m =
161  118  137  103  167
 63  145  140  184  115
132   77   99  192  165
107   90   84  142  179
Rows and columns are counted from 1.
row 1 col 1	161
row 2 col 3	140
row 4 col 5	179
row 2 col 5	115
row 3 col 5	165
row 2 col 1	63

A =
-0.09,-0.16,0.00,-0.01,-0.11,-0.13,-0.11,-0.19
0.02,-0.18,0.02,-0.07,-0.11,-0.06,-0.03,0.19
-0.11,-0.08,0.00,-0.01,-0.18,-0.19,-0.13,-0.09
-0.08,-0.15,-0.02,0.08,-0.23,-0.22,-0.11,-0.07
-0.12,-0.16,0.10,-0.08,-0.30,-0.21,0.02,-0.04
-0.17,-0.11,-0.06,-0.03,-0.08,-0.14,-0.22,0.01
-0.21,-0.19,-0.17,-0.06,-0.08,-0.16,-0.15,-0.05
-0.09,-0.12,0.00,-0.05,-0.08,-0.17,-0.12,-0.06
0.13,-0.15,-0.07,-0.07,-0.16,-0.15,-0.11,0.02
-0.15,-0.24,-0.04,0.00,-0.14,-0.13,-0.08,-0.07
0.04,-0.19,-0.03,-0.08,-0.17,-0.14,-0.09,0.07
-0.08,-0.21,0.04,0.02,-0.14,-0.21,-0.07,-0.13
-0.18,-0.15,-0.06,-0.04,-0.15,-0.16,-0.18,-0.13
Rows and columns are counted from 1.
row 1 col 1 = -0.09
row 12 col 7 = -0.07
row 9 col 2 = -0.15
row 1 col 2 = -0.16
row 10 col 1 = -0.15
row 2 col 3 = 0.02
row 2 col 8 = 0.19
row 8 col 6 = -0.17
row 6 col 5 = -0.08
row 9 col 1 = 0.13
row 13 col 5 = -0.15
row 8 col 7 = -0.12
row 13 col 6 = -0.16
row 12 col 4 = 0.02
row 4 col 7 = -0.11
row 9 col 5 = -0.16
row 7 col 2 = -0.19
row 7 col 7 = -0.15
row 9 col 4 = -0.07
row 1 col 4 = -0.01
row 6 col 2 = -0.11
row 7 col 4 = -0.06
row 11 col 5 = -0.17
row 10 col 8 = -0.07
row 10 col 7 = -0.08
row 8 col 1 = -0.09
row 2 col 2 = -0.18
row 1 col 6 = -0.13
row 3 col 5 = -0.18
row 3 col 8 = -0.09
row 6 col 3 = -0.06
row 2 col 7 = -0.03
row 6 col 1 = -0.17
row 8 col 8 = -0.06

X = ((0.04, -0.04, -0.02, -0.16, 0.06, 0.01, -0.03, -0.06, 0.08, 0.02, -0.14, 0.05), (-0.07, 0.00, -0.01, -0.05, -0.02, -0.15, 0.00, -0.14, -0.03, -0.12, 0.01, -0.04), (-0.13, -0.01, 0.02, -0.16, 0.20, -0.06, 0.01, -0.09, 0.10, -0.15, -0.15, 0.20), (-0.06, 0.02, 0.00, -0.12, -0.06, 0.01, 0.01, 0.00, -0.08, -0.04, -0.11, -0.09), (0.01, -0.07, -0.07, -0.09, -0.05, -0.05, -0.08, -0.07, -0.02, -0.03, -0.09, -0.07), (-0.12, 0.00, 0.05, -0.17, 0.25, -0.12, 0.04, -0.16, 0.15, -0.19, -0.14, 0.25), (-0.11, -0.03, 0.00, -0.15, 0.15, -0.13, -0.02, -0.14, 0.07, -0.19, -0.14, 0.14))
Rows and columns are counted from 1.
row 1 col 1 -> 0.04
row 1 col 6 -> 0.01
row 5 col 7 -> -0.08
row 5 col 1 -> 0.01
row 5 col 12 -> -0.07
row 2 col 4 -> -0.05
row 5 col 2 -> -0.07
row 4 col 9 -> -0.08
row 2 col 9 -> -0.03
row 3 col 10 -> -0.15
row 3 col 12 -> 0.20
row 6 col 3 -> 0.05
row 6 col 6 -> -0.12
row 6 col 5 -> 0.25
row 4 col 4 -> -0.12
row 2 col 7 -> 0.00
row 4 col 10 -> -0.04
row 7 col 7 -> -0.02
row 6 col 10 -> -0.19
row 1 col 11 -> -0.14
row 3 col 6 -> -0.06
row 5 col 10 -> -0.03
row 7 col 3 -> 0.00
row 7 col 10 -> -0.19
row 6 col 1 -> -0.12
row 2 col 8 -> -0.14
row 3 col 8 -> -0.09
row 3 col 2 -> -0.01
row 6 col 8 -> -0.16

x = [[4165, 5510, 7046, 4847, 4296, 6138, 4914, 8491, 8167, 8527, 5995, 9155, 5276, 4846, 7426, 7646], [3598, 8017, 8232, 6938, 8075, 6714, 4410, 5317, 5070, 5227, 2195, 5202, 5627, 3296, 8715, 3830], [8436, 4892, 5269, 7707, 4798, 6354, 7379, 6527, 6777, 1756, 8463, 5559, 3256, 7068, 2113, 6370], [7397, 5844, 4698, 7965, 4549, 4873, 7875, 5862, 6034, 2286, 7189, 6082, 5130, 7652, 4383, 5810], [4283, 7773, 8493, 6884, 7682, 7124, 4719, 4940, 4570, 4882, 2248, 5045, 5744, 3370, 8444, 4227], [7067, 5456, 3766, 8637, 3574, 6092, 6272, 7387, 5911, 3212, 7878, 6467, 4453, 6180, 3065, 7708], [7039, 5412, 4080, 8147, 3298, 6104, 6910, 7380, 5734, 3015, 7876, 6152, 4123, 6201, 3015, 7725], [7521, 5827, 4364, 8059, 4849, 5290, 7966, 6603, 5835, 2580, 7357, 6431, 5664, 7134, 4092, 5661], [4449, 7979, 8841, 6998, 7094, 5516, 3871, 3340, 5846, 5464, 2493, 6083, 6092, 3307, 8167, 4313], [4593, 7210, 9274, 7078, 7061, 6923, 6252, 4859, 4055, 4163, 2910, 4692, 5505, 3561, 8903, 4068], [4018, 5474, 6765, 5466, 4547, 6146, 4495, 7868, 7600, 8507, 5654, 9136, 4779, 4989, 7751, 7451], [4390, 7941, 8540, 7054, 7213, 6124, 3937, 3759, 6157, 5573, 2464, 6009, 6458, 3296, 7867, 4215], [4607, 7373, 8897, 6513, 6959, 6996, 5634, 4978, 4439, 4164, 3073, 4668, 5669, 3693, 8862, 4710], [7184, 5483, 4193, 7939, 4852, 4825, 7909, 6011, 6165, 2544, 7518, 6004, 5282, 7358, 4171, 5521], [4246, 7170, 9044, 6778, 7220, 6974, 5509, 4803, 4044, 4164, 2971, 4306, 5677, 3880, 9469, 4254]]
Rows and columns are counted from 1.
(1, 1): 4165
(2, 6): 6714
(3, 14): 7068
(8, 3): 4364
(8, 7): 7966
(12, 3): 8540
(9, 11): 2493
(10, 15): 8903
(11, 4): 5466
(12, 13): 6458
(11, 7): 4495
(2, 13): 5627
(6, 15): 3065
(3, 10): 1756
(4, 6): 4873
(15, 15): 9469
(14, 5): 4852
(14, 13): 5282
(2, 2): 8017
(1, 10): 8527
(1, 12): 9155
(10, 14): 3561
(14, 2): 5483
(4, 14): 7652
(4, 13): 5130
(9, 8): 3340
(2, 15): 8715
(15, 12): 4306
(13, 6): 6996
(1, 5): 4296
(7, 6): 6104
(13, 2): 7373
(5, 14): 3370
(6, 16): 7708
(9, 15): 8167
(7, 1): 7039
(1, 16): 7646
(4, 8): 5862
(14, 11): 7518
(15, 11): 2971

a =
2.25,3.57,1.75,-3.87,2.48,-2.29,-1.90,2.76,-2.48
2.64,-3.50,3.56,-0.10,-0.96,-1.08,-4.33,-3.75,2.65
3.23,0.32,-4.52,-3.17,4.26,-3.69,-1.69,-2.88,2.36
-2.22,-3.03,-4.26,-1.56,-4.75,-4.63,-1.93,-4.06,1.28
-3.01,-2.38,-1.14,-2.62,-4.17,4.25,-3.96,4.78,-0.08
2.14,1.29,3.41,0.74,-4.31,-3.18,-1.54,2.62,-2.30
1.71,-4.19,2.84,-2.18,0.76,2.39,1.64,1.26,1.98
-2.58,0.05,-3.76,2.95,0.64,-3.89,-1.05,-0.97,0.65
-3.46,-2.78,4.25,1.05,1.52,-4.71,4.27,-1.63,3.48
-0.88,1.54,3.16,-0.89,0.10,-2.23,0.04,4.34,4.69
-2.15,-3.63,0.54,3.11,4.29,1.06,-0.37,0.18,1.95
2.87,-3.72,2.15,-0.74,-2.83,-0.67,1.13,-1.35,4.03
1.27,-2.25,-1.19,1.40,-0.96,1.86,-1.26,3.99,-1.36
1.36,-0.26,3.45,4.32,-0.12,-0.21,3.19,-0.47,3.44
4.50,1.96,-2.66,-1.94,4.29,1.00,3.43,-2.85,0.00
-0.42,1.69,-1.76,-4.31,3.67,-4.56,0.40,-1.43,3.98
Indices start at 1.
(1, 1): 2.25
(14, 1): 1.36
(6, 3): 3.41
(13, 2): -2.25
(5, 6): 4.25
(4, 5): -4.75
(9, 5): 1.52
(3, 9): 2.36
(13, 8): 3.99
(14, 6): -0.21
(13, 9): -1.36
(11, 9): 1.95
(13, 3): -1.19
(16, 7): 0.40
(11, 2): -3.63
(6, 6): -3.18
(6, 8): 2.62
(9, 8): -1.63
(15, 5): 4.29
(1, 4): -3.87
(4, 1): -2.22
(1, 9): -2.48
(13, 5): -0.96
(1, 2): 3.57
(5, 1): -3.01
(12, 1): 2.87
(13, 4): 1.40
(8, 5): 0.64
(8, 2): 0.05
(12, 9): 4.03
(5, 7): -3.96
(11, 7): -0.37
(7, 8): 1.26
(10, 6): -2.23

grid =
35  81  42  81  65  17   9  10  57  19  94  40
39  20  22  57  78  97  94  69  69  87  59  16
39  96  77  54  61  65  48  21  54  38  96  80
64  46  72  74  44  36  68  35  75  75  50  15
Rows and columns are counted from 1.
row 1 col 1 -> 35
row 2 col 12 -> 16
row 4 col 4 -> 74
row 4 col 10 -> 75
row 4 col 8 -> 35
row 1 col 6 -> 17
row 2 col 7 -> 94
row 3 col 9 -> 54
row 3 col 7 -> 48
row 4 col 1 -> 64
row 3 col 4 -> 54
row 3 col 8 -> 21
row 4 col 9 -> 75
row 4 col 5 -> 44
row 2 col 11 -> 59
